Below is a small trained network, with its code and all its weights. Each question gives an input and a target symbol and asks what happens when units are switched off, that is, made to give their printed mean instead of their output.

import numpy as np


def w(rows, s, z=0):
    codes = np.array(rows[::2]) - 128.0
    scale = np.full(codes.shape[1], s)
    scale[-1] = z or s
    return codes * scale


def norm(h):
    return h / np.sqrt((h * h).mean(-1, keepdims=True) + 1e-5)


def softmax(a):
    e = np.exp(a - a.max(-1, keepdims=True))
    return e / e.sum(-1, keepdims=True)


def log_softmax(a):
    a = a - a.max(-1, keepdims=True)
    return a - np.log(np.exp(a).sum(-1, keepdims=True))


def net(x, mask):
    ids = ['δζηθλμπτφω'.index(c) for c in x.split()]
    T = len(ids)
    res = E[ids] + P[:T]
    u = 0
    for l in range(2):
        r = norm(res)
        for j in range(3):
            rows = slice(3 * j, 3 * j + 3)
            q, k, v = (r @ M[l][rows].T for M in (Q, K, V))
            z = softmax(np.where(np.tri(T) > 0, q @ k.T / 3**0.5, -1e9)) @ v
            o = O[l][rows]
            res = res + np.where(mask[u + j], z, o[:, -1]) @ o[:, :-1]
        u += 3
    return log_softmax(norm(res)[-1] @ U[:, :-1].T + U[:, -1])


Q, K, V, O = {}, {}, {}, {}
E = w([
[134,84,145,208],'δ',
[131,183,230,171],'ζ',
[93,207,158,124],'η',
[99,113,76,150],'θ',
[184,163,34,118],'λ',
[157,99,169,212],'μ',
[197,253,160,104],'π',
[106,198,85,93],'τ',
[90,153,129,149],'φ',
[125,164,119,125],'ω',
],0.0032)
P = w([
[130,144,117,166],'0',
[80,158,108,167],'1',
[59,124,132,94],'2',
[52,142,119,120],'3',
[176,146,116,195],'4',
[160,79,165,64],'5',
[191,159,170,115],'6',
[121,251,85,109],'7',
[122,165,144,37],'8',
],0.011)
Q[0] = w([
[241,82,182,63],'L0H1',
[104,46,107,123],'L0H1',
[158,129,160,121],'L0H1',
[88,115,156,153],'L0H2',
[129,106,124,132],'L0H2',
[107,106,93,124],'L0H2',
[200,160,119,204],'L0H3',
[163,85,159,96],'L0H3',
[251,88,159,136],'L0H3',
],0.03)
K[0] = w([
[96,72,162,35],'L0H1',
[79,137,118,131],'L0H1',
[135,95,135,101],'L0H1',
[168,103,117,121],'L0H2',
[132,154,136,126],'L0H2',
[152,107,157,114],'L0H2',
[85,191,91,203],'L0H3',
[83,123,135,80],'L0H3',
[4,157,123,99],'L0H3',
],0.031)
V[0] = w([
[40,158,98,148],'L0H1',
[145,97,137,137],'L0H1',
[163,126,140,114],'L0H1',
[150,137,111,208],'L0H2',
[183,146,111,180],'L0H2',
[201,79,131,133],'L0H2',
[124,137,252,212],'L0H3',
[187,226,71,79],'L0H3',
[129,25,53,175],'L0H3',
],0.023)
O[0] = w([
[98,169,142,60,89],'L0H1',
[130,126,121,152,135],'L0H1',
[143,106,123,154,143],'L0H1',
[100,96,131,48,195],'L0H2',
[109,99,143,84,144],'L0H2',
[176,36,102,119,4],'L0H2',
[183,91,231,177,168],'L0H3',
[185,105,6,77,163],'L0H3',
[26,103,126,208,116],'L0H3',
],0.021,0.017)
Q[1] = w([
[62,24,181,178],'L1H1',
[201,40,178,108],'L1H1',
[91,173,110,91],'L1H1',
[95,137,253,192],'L1H2',
[177,96,41,170],'L1H2',
[139,151,168,128],'L1H2',
[219,113,108,74],'L1H3',
[32,141,145,130],'L1H3',
[53,97,140,200],'L1H3',
],0.024)
K[1] = w([
[60,87,134,101],'L1H1',
[153,98,125,71],'L1H1',
[118,195,131,143],'L1H1',
[145,158,105,252],'L1H2',
[139,73,95,74],'L1H2',
[142,121,150,103],'L1H2',
[172,166,108,180],'L1H3',
[87,33,160,101],'L1H3',
[89,125,174,104],'L1H3',
],0.034)
V[1] = w([
[90,136,134,160],'L1H1',
[181,251,123,129],'L1H1',
[155,92,118,83],'L1H1',
[111,50,129,121],'L1H2',
[130,134,127,109],'L1H2',
[126,95,132,84],'L1H2',
[110,137,128,152],'L1H3',
[141,60,137,106],'L1H3',
[149,197,118,149],'L1H3',
],0.017)
O[1] = w([
[127,169,167,96,130],'L1H1',
[111,34,34,2,254],'L1H1',
[147,108,106,227,102],'L1H1',
[130,148,133,214,97],'L1H2',
[144,115,108,143,146],'L1H2',
[161,106,87,205,150],'L1H2',
[106,151,160,102,80],'L1H3',
[136,63,99,152,171],'L1H3',
[133,229,204,156,83],'L1H3',
],0.011,0.0074)
U = w([
[2,168,131,127,34],'δ',
[87,151,179,57,24],'ζ',
[93,104,146,181,99],'η',
[182,170,169,46,20],'θ',
[126,216,97,139,186],'λ',
[125,81,141,190,112],'μ',
[77,72,22,200,122],'π',
[252,100,91,144,93],'τ',
[120,79,138,90,255],'φ',
[214,130,186,141,101],'ω',
],0.0083,0.0086)

Each question gives the input, a string of symbols that net reads in full, and the target symbol t.
The units are the heads (3 rows each of Q, K, V and O). Each row of codes is followed by its name. A weight is (code - 128) times the scale printed after its matrix; where a second scale follows, it is the last column's (O and U).
mask holds one flag per head, layer by layer. A switched-off head (its flag False) gives its mean, the last column of its rows in O, instead of its output. The means were averaged over made-up inputs and are rounded, as every weight is.
A unit's drop is (log p(t) with every unit on - log p(t) with that unit switched off) / (log p(t) with every unit on - log p(t) with every unit switched off).
The circuit of an input: a set's keep is (log p(t) with only the set's units on - log p(t) with every unit switched off) / (log p(t) with every unit on - log p(t) with every unit switched off). Starting from all 6 units, units are removed one at a time, each time the one whose removal leaves the highest keep (on an exact tie, the one counted first), for as long as the keep stays at least 0.8.
circuit, biggest first: the units of the circuit, biggest drop first
unit that matters most: the unit with the biggest drop
which heads matter: for each layer, one digit per head in row order, 1 if its drop is at least 0.15 and else 0, layers parted by /
drop when u is switched off: that unit's drop, to one decimal
input φ π μ π ω λ ζ, target τ: which heads matter => 101 / 000
input λ π θ π λ τ λ φ, target π: circuit, biggest first => L0H3
input λ θ τ μ φ λ φ θ λ, target π: which heads matter => 111 / 000
input π ζ ω θ θ λ φ π η, target π: which heads matter => 111 / 000
input λ π η λ φ θ λ, target π: circuit, biggest first => L0H3, L0H1
input φ λ ω η λ ζ ω ω, target π: which heads matter => 011 / 000
input η ω τ π θ η, target λ: which heads matter => 111 / 001
input λ φ θ φ λ ω λ τ, target π: which heads matter => 011 / 000
input θ δ π τ ω η, target τ: which heads matter => 101 / 000
input μ δ λ φ μ φ, target π: which heads matter => 111 / 000
input π λ λ λ θ η η, target π: circuit, biggest first => L0H3, L0H1
input δ λ τ λ τ ω, target λ: which heads matter => 011 / 001
input ζ λ φ ζ δ, target π: which heads matter => 011 / 000
input λ δ η ζ ζ τ λ λ θ, target λ: unit that matters most => L0H3
input π λ λ λ, target τ: which heads matter => 001 / 000
input μ λ π ω ζ, target π: which heads matter => 011 / 000
input ω ζ μ θ π φ τ δ, target τ: which heads matter => 001 / 000
input π λ φ τ π τ λ, target λ: drop when L0H2 is switched off => 0.5
input ω ζ τ ζ π ω, target λ: drop when L0H2 is switched off => 0.2
input λ δ ζ ω λ θ λ ζ, target π: drop when L1H2 is switched off => 0.1
input λ θ μ θ, target π: circuit, biggest first => L0H3
